[  9   2   5  -2   6 -12 -27 -22 -23 -34 -32   0  -5 -37 -16   4 -31] = <218>
[  2  30  37 -84 -15  45  73  76 -16 -24  13 -47 -31   5   0 -14   2] = <17>
[-33  12 -59  28  12 -11  -5  -1  -2   1  -2  22  18   2  -6   3  -4] = <216>
[ 39  28  17 -23  10 -18 -43 -40   5   8  14 -10   3  29  15  28  16] = <94>
[-14 -33  -4   8 -29  41  74  79  23  24  22   9 -19  14  -3  -3  23] = <167>
[  9 -37 -31  -5 -16 -34   4 -23 -22   0   6  -2 -32   2 -27 -13   5] = <78>
[ 61 -58   9  64 -19  13 -25 -44  48  58  31  64 -16  39  31  42  44] = <12>
[ 74  80  23 -14  24  41  -3  14 -19  22  -7  -4   8   9 -33 -29  23] = <150>
[ 28  17 -24  -9  -9 -14 -11 -20 -41 -39 -34 -23   3 -47 -40 -44 -49] = <169>
order: [ 79  23  24  22   9 -19  14  -3  -3  23 -14 -33  -4   8 -29  41  74] | <167>
miss <216>: [ -5 -11  -2  22   1 -59  -1  18  -6  -4  28  12 -33   3  -2  12] | [2]
again <17>:  | [2]
start: [15 28] | <94>, 14
order: [-31   4 -16 -37  -5   0 -32 -34 -23 -22 -27 -12   6  -2   5   2   9] | <218>
start: [ 28  17 -23] | <94>, 1

[ 27  20   3 -29   5] : <169>
[-80  -9 -16   6 -19] : <216>
[  7 -71 -11 -35   8] : <179>
len: [-80  -9 -16] | 3
miss <179>: [-71 -35 -11   7] | [8]

[ 63  79  57 -72   7 -70  55  30  -7  60] : <169>
[-24 -50 -26 -80  31  42   8 -36  66 -60] : <78>
[ 62 -65   0  30  67 -37   0  41  80  -7] : <167>
[-79  37 -72 -70  55  57  30  -7   7  73] : <179>
[  6  12 -45  59  19 -70   6  21 -20  36] : <111>
again <111>:  | [6]
start: [ 57 -72   7 -70  55  30  -7] | <169>, 2

[-31  28 -10  23   3 -13  19  -4 -38   6  16  29 -13]  <12>
[-27 -15  15  21  23  28 -18  15  23 -21  -1   8 -14]  <78>
[ 31  -7 -11   7  18  -9   4  30 -28  50  11 -10  17]  <167>
[ 41  41   9  -8 -35  -1  45 -34  -7  -9 -17  27  -5]  <150>
[  8 -21  23  23 -18  15 -27  15 -15  28 -14  -1  22]  <179>
[ 76   9  -3 -63 -62 -22  19 -42  11   8 -30 -26  24]  <215>
len: [  8 -21  23  23 -18  15 -27  15] | 8
order: [-14   8  -1 -21  23  15 -18  28  23  21  15 -15 -27] | <78>

[-48  -5 -27   0 -17  -4  34   9 -15 -12  29  -9   5 -13  15 -12  24   4
  -4  -5  -6  14  15  -7  34   3  29   0 -24  -7   9   9  21  24  58   3
  12  -7 -19   5   5  12   0  42 -22 -24   0 -23  11  -4  -9  15   6  12
 -22   5  21  -6 -21] : <216>
[ 40  -4  23  17  -5 -12  25  -5   6  19  30  24  23  10  10  24   2 -13
   8 -25   1  23  -1   5   0 -24  31   8  41  -7   8 -14  -9  11   5  -3
  32  -9  66  11  35 -22   5 -15  22   5 -17  10  14 -19 -19  15   9  21
  -8  -9 -23  30  16] : <17>
[ 28  -6  16  12  -8 -12  29  20   3  -5  32  20  19   7  12  23 -45 -14
   5 -22   0  26  -3   2  -1  33 -62   0  25  -1 -12  -5  -7   2 -17 -12
 -42  29 -11  -1 -36  -2  12 -35  31 -10   5  11  -5 -18  -6   9  -5 -15
  26 -10  23  -7  24] : <78>
[ 73  -1  29  19   7  -8  -4  29  21   6  -4  23  22  22  -1  36 -55  -9
  17 -19   5  12  30  10 -36  -7 -52  -5   9   6 -34 -27   4 -20  30   8
 -46  27   4  -9 -13 -12  39   1  14 -17  -8  47   0  -6  18  17 -10 -17
  11   0  26 -13  23] : <169>
[ 86   6  37  10  15  -6 -16  35  26 -31 -13  28  15  25  -7  33 -19 -12
  17 -15   7   4   2  23 -42  15  15   1  -5 -32 -22  24   7   9  36  -2
   6 -29 -34   1 -19   5   0  30 -31 -32   7  60 -17 -31 -21  48 -63   5
 -45 -16  33  -1 -16] : <111>
[ 73  -1  29  19   7  -8  -4  29  21   6  -4  26  22  22  -1  36 -55  -9
  17 -19   5  12  30  10 -36  -7 -52  -5   9   6 -34 -27   4 -20  30   2
 -46  27   4  -9 -13 -12  31   1  14 -17  -8  47   1  -6  18  17 -10 -17
  11   0  26 -13  23] : <150>
len: [86  6 37 10 15] | 5
order: [-32 -31   2   1  10  33  -5   4 -16 -31  -2  23  25   6   7 -34 -17 -29
 -22 -16   5  -1 -42   1   9  33  24  26  30   0 -63   7  15 -15 -19  48
  86 -13   7  -7 -21 -12  15  15   5 -16  60 -45  28 -19 -32  -6  36  37
  35 -31   6  17  15] | <111>
len: [-48  -5 -27   0 -17  -4  34   9 -15 -12  29  -9   5 -13  15 -12] | 16

[ 35  28   1  14 -24  17 -14  -6] -> <94>
[-24  82 -31  -2  30 -19 -34  28] -> <17>
[ -9  25  18  25 -24 -28 -17   4] -> <78>
[ 10  -1 -16  49 -16 -41   5  10] -> <218>
[-41  29 -10 -28  55  10  13  33] -> <179>
[  6 -10  33 -41  -9  43 -28 -15] -> <216>
[-10 -48 -17  15  21 -15  80   0] -> <150>
[-24   1  -6  13  28 -14  17  35] -> <167>
[ 25  25  -9 -28 -24  18 -17 -51] -> <111>
start: [ 25  25  -9 -28 -24  18 -17] | <111>, 0
len: [-24  82 -31  -2  30] | 5
order: [ 35  17 -14  28  13  -6   1 -24] | <167>

[ 60 -16 -30  60 -15  -1  73  60  60  38   9] : <218>
[  4  24 -39 -31 -46 -10 -49  62  14  20  -6] : <179>
[ 17  38  13 -10 -16  31 -47  -3  -7 -18  68] : <17>
[ 25  16   5 -47   6 -41  30 -18  17  -4  14] : <216>
[ 35  18  19 -19  17  13  -2 -27   9 -25  15] : <12>
[ 17  38  13 -10 -16  31 -47  -3   9  -9  45] : <150>
[ 48   4  13 -11 -21  -7  -5 -10  34  -1  73] : <169>
miss <150>: [-47 -16  17   9  38  -9  45  13  -3  31] | [-10]
len: [ 48   4  13 -11 -21  -7  -5 -10  34  -1  73] | 11
again <218>:  | [60]
len: [ 35  18  19 -19] | 4

